Below is a small trained network, with its code and all its weights. Each question gives an input and a class and asks what happens when units are switched off, that is, made to give their printed mean instead of their output.

import numpy as np


def w(rows, s, z=0):
    codes = np.array(rows[::2]) - 128.0
    scale = np.full(codes.shape[1], s)
    scale[-1] = z or s
    return codes * scale


def f(y):
    return np.maximum(y, 0)


def log_softmax(a):
    a = a - a.max(-1, keepdims=True)
    return a - np.log(np.exp(a).sum(-1, keepdims=True))


def net(x, mask):
    res = np.array(x, float).reshape(1, 8) / 4 @ E
    y = f(res @ A[0][:, :-1].T + A[0][:, -1])
    res = res + np.where(mask, y, B[0][:, -1]) @ B[0][:, :-1]
    return log_softmax(res[-1] @ U[:, :-1].T + U[:, -1])


A, B = {}, {}
E = w([
[128,126,128,130,130],'x0',
[142,140,136,207,254],'x1',
[129,126,127,130,131],'x2',
[52,143,198,226,64],'x3',
[123,128,128,128,129],'x4',
[16,223,99,77,163],'x5',
[94,78,240,63,165],'x6',
[123,125,123,127,128],'x7',
],0.0078)
A[0] = w([
[124,174,192,201,116,88],'neuron 0',
[139,148,61,166,85,91],'neuron 1',
[159,139,108,95,165,98],'neuron 2',
[202,44,154,140,106,171],'neuron 3',
[193,108,106,100,153,112],'neuron 4',
[173,63,146,155,103,159],'neuron 5',
[117,92,193,93,143,86],'neuron 6',
[187,61,118,191,117,90],'neuron 7',
[83,107,134,188,99,72],'neuron 8',
[133,135,72,175,119,60],'neuron 9',
[170,80,138,140,78,133],'neuron 10',
[122,129,171,131,184,79],'neuron 11',
[126,135,144,198,189,64],'neuron 12',
[136,127,144,93,47,8],'neuron 13',
[188,123,160,192,196,100],'neuron 14',
[159,165,88,145,81,68],'neuron 15',
[110,135,154,186,124,84],'neuron 16',
[113,122,179,107,147,72],'neuron 17',
[132,143,94,61,154,125],'neuron 18',
[128,122,180,91,153,206],'neuron 19',
[117,124,125,146,163,253],'neuron 20',
[179,134,98,83,146,71],'neuron 21',
[125,125,132,178,216,20],'neuron 22',
[105,146,165,154,44,86],'neuron 23',
[132,119,142,171,192,40],'neuron 24',
[85,66,182,76,125,84],'neuron 25',
[168,120,102,97,158,51],'neuron 26',
[143,99,139,71,8,67],'neuron 27',
[114,78,204,85,147,34],'neuron 28',
],0.011,0.0048)
B[0] = w([
[116,77,192,87,192,182],'neuron 0',
[190,137,128,228,200,193],'neuron 1',
[94,91,203,132,140,175],'neuron 2',
[49,167,139,136,144,254],'neuron 3',
[75,77,192,125,120,201],'neuron 4',
[81,165,108,139,121,219],'neuron 5',
[197,158,90,209,196,179],'neuron 6',
[65,148,107,180,113,210],'neuron 7',
[119,65,187,125,184,169],'neuron 8',
[180,126,96,163,172,166],'neuron 9',
[53,166,116,117,114,206],'neuron 10',
[156,147,100,138,110,164],'neuron 11',
[156,99,114,35,98,174],'neuron 12',
[200,122,104,2,113,168],'neuron 13',
[141,171,92,27,58,198],'neuron 14',
[197,120,113,195,173,175],'neuron 15',
[124,72,168,76,175,162],'neuron 16',
[163,139,81,146,112,156],'neuron 17',
[80,101,193,159,140,195],'neuron 18',
[126,163,121,195,126,201],'neuron 19',
[94,162,142,102,99,200],'neuron 20',
[92,60,183,156,147,183],'neuron 21',
[185,139,92,29,42,175],'neuron 22',
[111,48,194,86,131,189],'neuron 23',
[212,155,100,55,81,163],'neuron 24',
[170,139,88,222,141,189],'neuron 25',
[105,55,188,115,199,169],'neuron 26',
[169,169,82,24,72,223],'neuron 27',
[189,121,44,227,176,181],'neuron 28',
],0.007,0.0086)
U = w([
[183,136,117,64,108,146],'0',
[108,7,172,131,157,65],'1',
[201,141,103,214,153,66],'2',
[103,159,135,136,128,255],'3',
[40,204,119,142,131,93],'4',
],0.015,0.0078)

Each question gives the input, the list of numbers given to net, and the class t.
The units are the neurons (one row each of A and B). Each row of codes is followed by its name. A weight is (code - 128) times the scale printed after its matrix; where a second scale follows, it is the last column's (A, B and U).
mask holds one flag per neuron, in row order. A switched-off neuron (its flag False) gives its mean, the last column of its row in B, instead of its output. The means were averaged over made-up inputs and are rounded, as every weight is.
A unit's drop is (log p(t) with every unit on - log p(t) with that unit switched off) / (log p(t) with every unit on - log p(t) with every unit switched off).
The circuit of an input: a set's keep is (log p(t) with only the set's units on - log p(t) with every unit switched off) / (log p(t) with every unit on - log p(t) with every unit switched off). Starting from the 12 units with the biggest drops (on a tie, the unit counted first), units are removed one at a time, each time the one whose removal leaves the highest keep (on an exact tie, the one counted first), for as long as the keep stays at least 0.8.
units of the circuit, in order: the units of the circuit, biggest drop first
top k neurons: the k neurons with the biggest drops, biggest first
drop when u is switched off: that unit's drop, to one decimal
input [0,2,-5,-6,8,3,-8,-8], class 2: units of the circuit, in order => (neuron 1)
input [-3,-6,-5,-3,4,-8,-4,-6], class 4: units of the circuit, in order => (neuron 3; neuron 10)
input [-1,4,5,8,7,-7,-1,4], class 1: top 3 neurons => (neuron 0; neuron 8; neuron 16)
input [-6,-7,-6,-4,-1,-8,4,7], class 4: units of the circuit, in order => (neuron 3; neuron 10)
input [2,4,3,3,5,-6,3,6], class 4: units of the circuit, in order => (neuron 3; neuron 7; neuron 5)
input [3,-1,-2,0,1,-7,-6,1], class 4: top 4 neurons => (neuron 3; neuron 10; neuron 7; neuron 5)
input [2,-5,5,-1,-3,5,-2,-7], class 0: units of the circuit, in order => (neuron 3; neuron 7)
input [-4,-2,2,6,6,-8,-7,6], class 4: top 3 neurons => (neuron 10; neuron 7; neuron 3)
input [1,2,3,-7,2,-3,-7,-8], class 1: units of the circuit, in order => (neuron 4; neuron 21)
input [0,-6,0,4,0,-2,-6,7], class 0: top 3 neurons => (neuron 27; neuron 13; neuron 23)
input [-5,6,-6,-7,2,-7,8,6], class 2: top 2 neurons => (neuron 28; neuron 6)
input [-7,-5,-4,4,-3,-3,-7,8], class 2: top 2 neurons => (neuron 1; neuron 15)
input [-5,8,-1,-2,4,-2,7,1], class 0: top 2 neurons => (neuron 14; neuron 22)
input [-7,-3,5,-7,-1,-7,1,6], class 1: units of the circuit, in order => (neuron 4)
input [-8,-7,-4,8,-3,4,6,-7], class 1: top 4 neurons => (neuron 23; neuron 8; neuron 14; neuron 0)
input [-6,0,-7,8,-4,4,8,3], class 1: top 2 neurons => (neuron 23; neuron 0)
input [2,-6,-7,7,7,7,7,-3], class 1: top 2 neurons => (neuron 23; neuron 8)
input [-8,-7,-7,3,-3,2,6,7], class 0: top 2 neurons => (neuron 27; neuron 13)
input [8,-5,-5,-6,-6,-6,-2,1], class 1: drop when neuron 4 is switched off => 0.7
input [-3,5,6,-4,-2,6,-6,6], class 2: units of the circuit, in order => (neuron 3)
input [-1,-4,3,-3,7,-7,5,-5], class 3: drop when neuron 3 is switched off => 0.2
input [2,-1,1,-3,8,-6,2,7], class 3: drop when neuron 24 is switched off => -0.1
input [0,5,5,-5,2,0,5,3], class 0: drop when neuron 18 is switched off => -0.1
